Below are the code and all the weights of a small trained network. Each question names an input and a target symbol and asks about switching units off, where a switched-off unit gives its printed mean instead of its output.

import numpy as np


def w(rows, s, z=0):
    codes = np.array(rows[::2]) - 128.0
    scale = np.full(codes.shape[1], s)
    scale[-1] = z or s
    return codes * scale


def f(y):
    return y / 2 * (1 + np.tanh(0.7978845608 * (y + 0.044715 * y**3)))


def softmax(a):
    e = np.exp(a - a.max(-1, keepdims=True))
    return e / e.sum(-1, keepdims=True)


def log_softmax(a):
    a = a - a.max(-1, keepdims=True)
    return a - np.log(np.exp(a).sum(-1, keepdims=True))


def net(x, mask):
    ids = ['ΣΦΩβλμ'.index(c) for c in x.split()]
    T = len(ids)
    res = E[ids] + P[:T]
    r = res
    for j in range(2):
        rows = slice(2 * j, 2 * j + 2)
        q, k, v = (r @ M[0][rows].T for M in (Q, K, V))
        z = softmax(np.where(np.tri(T) > 0, q @ k.T / 2**0.5, -1e9)) @ v
        o = O[0][rows]
        res = res + np.where(mask[j], z, o[:, -1]) @ o[:, :-1]
    y = f(res @ A[0][:, :-1].T + A[0][:, -1])
    res = res + np.where(mask[2:14], y, B[0][:, -1]) @ B[0][:, :-1]
    return log_softmax(res[-1] @ U[:, :-1].T + U[:, -1])


Q, K, V, O, A, B = {}, {}, {}, {}, {}, {}
E = w([
[147,246,185,97,90,132],'Σ',
[105,181,151,119,198,152],'Φ',
[190,106,179,162,122,91],'Ω',
[122,183,128,128,18,143],'β',
[190,251,90,93,155,85],'λ',
[187,63,83,240,214,211],'μ',
],0.014)
P = w([
[178,101,91,9,118,136],'0',
[143,112,124,60,107,144],'1',
[156,121,144,95,109,142],'2',
[149,122,145,123,112,143],'3',
[147,130,139,140,115,131],'4',
[141,135,132,156,119,121],'5',
[140,146,123,168,120,109],'6',
[131,152,113,179,118,100],'7',
[123,159,101,189,116,88],'8',
[117,168,96,199,112,75],'9',
[119,169,93,212,113,64],'10',
],0.011)
Q[0] = w([
[67,77,102,2,148,52],'h1',
[99,122,100,113,169,132],'h1',
[115,55,62,64,99,129],'h2',
[148,175,117,125,144,144],'h2',
],0.026)
K[0] = w([
[189,63,120,8,122,198],'h1',
[141,106,171,81,70,104],'h1',
[156,73,164,28,146,187],'h2',
[139,82,133,170,113,91],'h2',
],0.016)
V[0] = w([
[214,127,95,138,6,117],'h1',
[97,137,197,156,81,122],'h1',
[154,98,75,183,75,135],'h2',
[147,188,67,138,161,214],'h2',
],0.023)
O[0] = w([
[160,54,36,71,123,192,198],'h1',
[183,115,152,110,80,8,122],'h1',
[152,87,236,112,153,162,155],'h2',
[238,147,161,196,78,200,249],'h2',
],0.012)
A[0] = w([
[160,227,146,36,142,162,164],'n1',
[146,173,72,62,207,35,129],'n2',
[209,201,77,84,254,64,128],'n3',
[78,143,120,51,105,91,192],'n4',
[41,155,20,143,125,97,113],'n5',
[170,162,188,49,153,109,144],'n6',
[59,37,125,126,49,106,148],'n7',
[164,78,112,201,172,69,115],'n8',
[156,94,132,50,110,85,80],'n9',
[153,100,152,107,157,175,2],'n10',
[116,81,108,144,99,176,120],'n11',
[144,172,108,231,101,78,127],'n12',
],0.0097,0.0048)
B[0] = w([
[87,62,131,158,133,114,245],'n1',
[155,35,140,166,153,153,166],'n2',
[122,192,147,121,75,26,179],'n3',
[62,104,120,222,184,99,154],'n4',
[190,178,195,137,106,110,160],'n5',
[130,127,94,110,173,184,171],'n6',
[118,128,196,219,157,55,141],'n7',
[49,124,83,164,106,133,164],'n8',
[167,186,141,17,157,130,178],'n9',
[81,180,89,11,128,69,229],'n10',
[103,103,172,188,145,93,226],'n11',
[47,151,58,111,79,158,215],'n12',
],0.012,0.011)
U = w([
[96,138,89,62,132,119,4],'Σ',
[74,50,112,201,164,211,235],'Φ',
[147,219,253,144,154,112,117],'Ω',
[207,124,127,235,69,39,172],'β',
[39,205,147,179,118,74,67],'λ',
[60,109,144,196,194,31,132],'μ',
],0.0047,0.0041)

Each question gives the input, a string of symbols that net reads in full, and the target symbol t.
The units are the heads (2 rows each of Q, K, V and O) and the neurons (one row each of A and B). Each row of codes is followed by its name. A weight is (code - 128) times the scale printed after its matrix; where a second scale follows, it is the last column's (O, A, B and U).
mask holds one flag per unit, heads first, then neurons. A switched-off unit (its flag False) gives its mean, the last column of its rows in O or B, instead of its output. The means were averaged over made-up inputs and are rounded, as every weight is.
A unit's drop is (log p(t) with every unit on - log p(t) with that unit switched off) / (log p(t) with every unit on - log p(t) with every unit switched off).
The circuit of an input: a set's keep is (log p(t) with only the set's units on - log p(t) with every unit switched off) / (log p(t) with every unit on - log p(t) with every unit switched off). Starting from the 12 units with the biggest drops (on a tie, the unit counted first), units are removed one at a time, each time the one whose removal leaves the highest keep (on an exact tie, the one counted first), for as long as the keep stays at least 0.8.
circuit, biggest first: the units of the circuit, biggest drop first
most important unit: the unit with the biggest drop
top k neurons: the k neurons with the biggest drops, biggest first
which heads matter: for each layer, one digit per head in row order, 1 if its drop is at least 0.15 and else 0, layers parted by /
input Σ Σ Σ μ Φ Σ β Σ Σ Σ β, target Ω: most important unit : n9
input λ β μ Φ Σ, target Φ: top 3 neurons : [n10; n3; n12]
input Ω β Ω Φ Σ, target λ: circuit, biggest first : [h1; n12]
input Σ Ω Σ Ω Σ Ω Ω, target μ: which heads matter : 01
input Σ Ω Φ λ Σ λ Σ Φ β, target λ: which heads matter : 10
input β Φ Σ Ω β, target μ: top 4 neurons : [n7; n4; n11; n5]
input λ β Φ, target Σ: circuit, biggest first : [h1; n10]
input Φ Φ λ, target λ: top 3 neurons : [n12; n3; n2]
input Σ Σ λ, target β: top 2 neurons : [n3; n10]
input Σ Σ Φ Σ Σ Σ μ Σ Φ μ, target λ: top 3 neurons : [n12; n10; n8]
input Σ μ λ, target Φ: top 2 neurons : [n1; n3]
input Σ Ω μ μ Σ Ω μ β μ, target Σ: top 2 neurons : [n10; n1]
input μ Ω Σ Ω Φ, target μ: which heads matter : 01
input β Σ Ω Σ λ Σ μ Φ Ω, target λ: which heads matter : 10
input Ω Σ Φ, target β: which heads matter : 01
input Ω λ Ω, target Φ: circuit, biggest first : [h1]
input Φ β Σ, target Σ: which heads matter : 11
input μ β λ, target Φ: which heads matter : 10
input Σ Σ Σ Σ Σ Σ Ω Σ Ω λ Ω, target Φ: which heads matter : 00
input Φ Σ Σ μ μ Φ, target Ω: which heads matter : 01
input Σ λ Ω λ, target μ: top 3 neurons : [n3; n4; n2]
input μ Σ μ Φ Σ β Ω, target Σ: circuit, biggest first : [n9; h2; h1]
input Σ β Σ, target Σ: circuit, biggest first : [h1; n9]
